Here is a tiny trained network, its code and every weight. The questions are about switching its units off for an input and a class, where a switched-off unit gives its printed mean instead of its output.

import numpy as np


def w(rows, s, z=0):
    codes = np.array(rows[::2]) - 128.0
    scale = np.full(codes.shape[1], s)
    scale[-1] = z or s
    return codes * scale


def f(y):
    return np.maximum(y, 0)


def log_softmax(a):
    a = a - a.max(-1, keepdims=True)
    return a - np.log(np.exp(a).sum(-1, keepdims=True))


def net(x, mask):
    res = np.array(x, float).reshape(1, 8) / 4 @ E
    y = f(res @ A[0][:, :-1].T + A[0][:, -1])
    res = res + np.where(mask, y, B[0][:, -1]) @ B[0][:, :-1]
    return log_softmax(res[-1] @ U[:, :-1].T + U[:, -1])


A, B = {}, {}
E = w([
[205,21,134,156,97],'x0',
[98,106,162,96,192],'x1',
[129,104,195,34,199],'x2',
[47,67,122,212,194],'x3',
[23,116,11,100,84],'x4',
[165,36,97,2,182],'x5',
[81,117,240,52,53],'x6',
[111,68,127,102,48],'x7',
],0.007)
A[0] = w([
[134,255,222,56,188,96],'neuron 1',
[173,49,21,52,133,101],'neuron 2',
[158,52,30,52,146,82],'neuron 3',
[140,175,167,81,169,95],'neuron 4',
[130,151,138,132,123,8],'neuron 5',
[80,218,36,159,27,42],'neuron 6',
[78,77,131,121,137,115],'neuron 7',
[119,154,193,91,124,253],'neuron 8',
[167,152,180,116,98,90],'neuron 9',
[175,101,221,124,57,149],'neuron 10',
[130,178,77,123,82,185],'neuron 11',
[163,73,75,34,156,7],'neuron 12',
[189,81,190,154,45,94],'neuron 13',
[42,96,181,84,155,61],'neuron 14',
[90,168,34,215,93,164],'neuron 15',
[106,145,174,108,108,112],'neuron 16',
[132,220,154,112,171,106],'neuron 17',
[75,102,156,121,126,74],'neuron 18',
[154,75,76,212,182,80],'neuron 19',
[137,41,120,63,140,124],'neuron 20',
[96,214,220,69,192,150],'neuron 21',
[36,95,192,99,143,45],'neuron 22',
[111,92,114,105,115,83],'neuron 23',
[86,42,132,67,141,164],'neuron 24',
[205,115,142,83,94,178],'neuron 25',
[139,136,74,225,168,44],'neuron 26',
[152,88,92,221,174,49],'neuron 27',
[149,234,183,100,169,67],'neuron 28',
[157,156,136,177,217,88],'neuron 29',
],0.0082,0.0034)
B[0] = w([
[173,54,70,83,81,218],'neuron 1',
[126,197,196,35,127,236],'neuron 2',
[111,186,198,3,118,226],'neuron 3',
[140,82,91,73,82,172],'neuron 4',
[140,135,124,105,132,129],'neuron 5',
[57,190,123,192,9,234],'neuron 6',
[99,129,161,144,147,172],'neuron 7',
[149,61,106,169,80,203],'neuron 8',
[170,117,118,153,114,161],'neuron 9',
[217,130,193,219,141,200],'neuron 10',
[100,166,149,144,77,190],'neuron 11',
[120,147,183,26,62,201],'neuron 12',
[194,172,196,195,126,188],'neuron 13',
[74,27,127,164,119,187],'neuron 14',
[108,228,92,151,121,254],'neuron 15',
[143,103,120,158,133,160],'neuron 16',
[161,122,34,106,94,175],'neuron 17',
[113,109,141,166,125,156],'neuron 18',
[164,191,138,104,218,207],'neuron 19',
[111,120,204,100,106,212],'neuron 20',
[136,36,62,93,99,216],'neuron 21',
[72,44,133,199,141,183],'neuron 22',
[114,133,143,122,146,155],'neuron 23',
[64,97,195,121,125,220],'neuron 24',
[171,127,177,127,108,197],'neuron 25',
[117,172,60,130,192,201],'neuron 26',
[175,185,112,119,212,195],'neuron 27',
[175,96,41,84,93,181],'neuron 28',
[133,118,92,86,181,185],'neuron 29',
],0.007,0.0082)
U = w([
[128,136,143,142,97,253],'0',
[82,210,80,171,68,91],'1',
[167,82,40,95,101,98],'2',
[146,167,67,135,245,120],'3',
[194,132,174,176,124,104],'4',
[110,142,185,63,116,89],'5',
[61,62,136,173,139,99],'6',
],0.011,0.013)

Each question gives the input, the list of numbers given to net, and the class t.
The units are the neurons (one row each of A and B). Each row of codes is followed by its name. A weight is (code - 128) times the scale printed after its matrix; where a second scale follows, it is the last column's (A, B and U).
mask holds one flag per neuron, in row order. A switched-off neuron (its flag False) gives its mean, the last column of its row in B, instead of its output. The means were averaged over made-up inputs and are rounded, as every weight is.
A unit's drop is (log p(t) with every unit on - log p(t) with that unit switched off) / (log p(t) with every unit on - log p(t) with every unit switched off).
The circuit of an input: a set's keep is (log p(t) with only the set's units on - log p(t) with every unit switched off) / (log p(t) with every unit on - log p(t) with every unit switched off). Starting from the 12 units with the biggest drops (on a tie, the unit counted first), units are removed one at a time, each time the one whose removal leaves the highest keep (on an exact tie, the one counted first), for as long as the keep stays at least 0.8.
circuit, biggest first: the units of the circuit, biggest drop first
top k neurons: the k neurons with the biggest drops, biggest first
drop when u is switched off: that unit's drop, to one decimal
input [5,-6,0,-8,-4,5,7,-8], class 4: circuit, biggest first : neuron 10
input [8,4,-3,-1,-3,2,4,6], class 4: circuit, biggest first : neuron 10; neuron 13
input [5,-8,-8,-6,0,1,8,4], class 4: circuit, biggest first : neuron 10; neuron 13
input [-3,5,-5,-7,7,4,-1,2], class 5: circuit, biggest first : neuron 3; neuron 2
input [0,-4,2,-8,-4,5,2,-1], class 2: circuit, biggest first : neuron 1; neuron 28
input [8,-3,7,8,-1,-2,8,-1], class 6: circuit, biggest first : neuron 22; neuron 14
input [-1,0,-2,5,1,-4,5,2], class 6: top 3 neurons : neuron 22; neuron 2; neuron 3
input [8,-3,-4,-1,-2,-4,-1,-2], class 4: top 2 neurons : neuron 13; neuron 10
input [-1,-4,-5,6,1,3,7,-7], class 6: top 2 neurons : neuron 2; neuron 3
input [3,7,-2,5,-7,6,2,-3], class 6: drop when neuron 22 is switched off : 0.1
input [4,-3,-3,-4,5,2,-1,7], class 5: drop when neuron 3 is switched off : 0.3
input [8,-6,0,7,5,1,-3,5], class 5: drop when neuron 26 is switched off : -0.1
